Below are the code and all the weights of a small trained network. Each question names an input and a class and asks about switching units off, where a switched-off unit gives its printed mean instead of its output.

import numpy as np


def w(rows, s, z=0):
    codes = np.array(rows[::2]) - 128.0
    scale = np.full(codes.shape[1], s)
    scale[-1] = z or s
    return codes * scale


def norm(h):
    return h / np.sqrt((h * h).mean(-1, keepdims=True) + 1e-5)


def f(y):
    return y / 2 * (1 + np.tanh(0.7978845608 * (y + 0.044715 * y**3)))


def log_softmax(a):
    a = a - a.max(-1, keepdims=True)
    return a - np.log(np.exp(a).sum(-1, keepdims=True))


def net(x, mask):
    res = np.array(x, float).reshape(1, 7) / 4 @ E
    u = 0
    for l in range(2):
        y = f(norm(res) @ A[l][:, :-1].T + A[l][:, -1])
        res = res + np.where(mask[u : u + 5], y, B[l][:, -1]) @ B[l][:, :-1]
        u += 5
    return log_softmax(norm(res)[-1] @ U[:, :-1].T + U[:, -1])


A, B = {}, {}
E = w([
[179,136,88,91,91,238,125,113,132,94,119,72],'x0',
[123,117,178,161,50,121,240,208,254,78,97,144],'x1',
[126,115,105,144,209,156,116,180,159,160,55,160],'x2',
[19,142,116,161,161,147,160,28,156,132,64,50],'x3',
[130,187,63,70,95,94,193,133,109,222,115,145],'x4',
[132,106,69,140,130,163,138,52,173,121,190,231],'x5',
[70,88,77,131,73,137,35,178,164,160,126,118],'x6',
],0.0057)
A[0] = w([
[154,98,181,209,166,140,70,113,149,64,153,119,107],'L0N1',
[145,138,98,111,234,161,110,174,175,137,57,165,39],'L0N2',
[176,162,162,95,164,133,169,97,109,76,98,155,14],'L0N3',
[161,151,181,143,135,144,73,174,37,152,136,139,255],'L0N4',
[188,183,112,104,135,254,124,140,181,136,161,58,54],'L0N5',
],0.0073,0.0039)
B[0] = w([
[130,238,43,139,76,114,164,156,51,160,82,137,197],'L0N1',
[105,52,135,49,46,29,133,51,64,1,185,124,173],'L0N2',
[138,39,149,232,162,96,186,143,73,145,161,77,142],'L0N3',
[151,137,142,85,158,158,150,96,215,123,96,137,254],'L0N4',
[84,188,151,184,181,4,109,137,170,150,182,176,185],'L0N5',
],0.0086,0.0051)
A[1] = w([
[184,157,185,89,14,56,113,40,68,61,211,53,73],'L1N1',
[107,73,38,138,48,147,3,171,200,176,112,105,88],'L1N2',
[150,124,107,143,28,130,119,51,121,125,153,144,2],'L1N3',
[193,82,111,162,179,166,205,75,94,64,100,114,138],'L1N4',
[98,76,60,184,135,187,157,96,108,114,204,240,62],'L1N5',
],0.0055,0.004)
B[1] = w([
[50,85,145,96,106,112,79,142,119,87,127,131,245],'L1N1',
[181,93,201,184,174,145,205,80,55,142,191,121,253],'L1N2',
[151,14,125,41,174,69,95,210,86,95,105,60,122],'L1N3',
[145,37,114,118,122,189,68,146,137,199,156,133,219],'L1N4',
[94,174,159,37,183,159,149,255,177,157,72,24,215],'L1N5',
],0.0089,0.0027)
U = w([
[66,2,155,42,69,79,91,86,109,12,165,150,102],'0',
[127,135,150,141,114,200,125,76,180,125,125,189,254],'1',
[169,15,169,232,195,151,188,126,40,176,236,113,39],'2',
[79,210,136,176,195,32,94,145,174,129,196,184,94],'3',
[96,133,131,60,170,205,115,228,179,141,81,55,78],'4',
[159,110,104,156,96,157,118,45,190,123,102,179,198],'5',
[136,197,38,129,50,124,148,134,51,138,115,161,96],'6',
],0.0081,0.0062)

Each question gives the input, the list of numbers given to net, and the class t.
The units are the neurons (one row each of A and B). Each row of codes is followed by its name. A weight is (code - 128) times the scale printed after its matrix; where a second scale follows, it is the last column's (A, B and U).
mask holds one flag per neuron, layer by layer. A switched-off neuron (its flag False) gives its mean, the last column of its row in B, instead of its output. The means were averaged over made-up inputs and are rounded, as every weight is.
A unit's drop is (log p(t) with every unit on - log p(t) with that unit switched off) / (log p(t) with every unit on - log p(t) with every unit switched off).
The circuit of an input: a set's keep is (log p(t) with only the set's units on - log p(t) with every unit switched off) / (log p(t) with every unit on - log p(t) with every unit switched off). Starting from all 10 units, units are removed one at a time, each time the one whose removal leaves the highest keep (on an exact tie, the one counted first), for as long as the keep stays at least 0.8.
units of the circuit, in order: the units of the circuit, biggest drop first
k most important neurons of layer l: the k neurons of layer l with the biggest drops, biggest first
drop of u: that unit's drop, to one decimal
input [-2,-1,-3,-5,-5,-7,-1], class 4: units of the circuit, in order : (L0N4)
input [-2,-7,-5,-5,6,2,3], class 1: 2 most important neurons of layer 0 : (L0N2 L0N4)
input [5,5,3,5,-5,-6,7], class 2: units of the circuit, in order : (L1N2 L0N4)
input [0,0,2,4,-7,6,6], class 6: 2 most important neurons of layer 0 : (L0N1 L0N4)
input [3,3,-6,3,-1,8,-7], class 4: 2 most important neurons of layer 0 : (L0N2 L0N4)
input [-4,-7,4,-7,1,6,-5], class 1: units of the circuit, in order : (L0N4 L0N5)
input [4,8,1,5,3,-6,8], class 1: 3 most important neurons of layer 1 : (L1N2 L1N5 L1N3)
input [-4,-8,4,-5,-1,-4,0], class 1: units of the circuit, in order : (L0N4 L1N5)
input [5,4,1,4,-1,5,2], class 3: 2 most important neurons of layer 0 : (L0N5 L0N4)
input [-5,5,-3,-8,3,-4,-1], class 5: 3 most important neurons of layer 1 : (L1N5 L1N1 L1N3)
input [-6,5,3,7,3,8,-3], class 4: units of the circuit, in order : (L1N5 L0N5 L0N4)
input [4,6,7,2,-1,1,-6], class 0: 2 most important neurons of layer 0 : (L0N2 L0N4)
input [-5,1,2,-7,3,7,-3], class 4: units of the circuit, in order : (L1N5 L0N5)
input [5,-2,-3,-2,7,6,-8], class 2: units of the circuit, in order : (L0N3)
input [-5,7,-3,-8,-8,-4,8], class 2: units of the circuit, in order : (L1N2 L0N2)
input [-3,-4,-4,3,-7,6,-3], class 6: 2 most important neurons of layer 0 : (L0N1 L0N2)
input [-4,-6,-4,-3,2,-4,2], class 1: 2 most important neurons of layer 0 : (L0N4 L0N2)
input [7,1,-5,-1,-6,1,-4], class 3: 2 most important neurons of layer 0 : (L0N5 L0N2)
input [-4,-5,-5,6,6,6,0], class 4: 4 most important neurons of layer 0 : (L0N5 L0N2 L0N1 L0N4)
input [1,3,6,5,4,-4,6], class 0: 2 most important neurons of layer 0 : (L0N2 L0N1)
input [-4,-8,6,-5,-6,-3,0], class 1: units of the circuit, in order : (L0N4)
input [8,-4,3,-7,8,0,7], class 3: drop of L0N4 : 0.1
input [6,-5,-7,7,6,-5,3], class 0: drop of L1N5 : 0.3
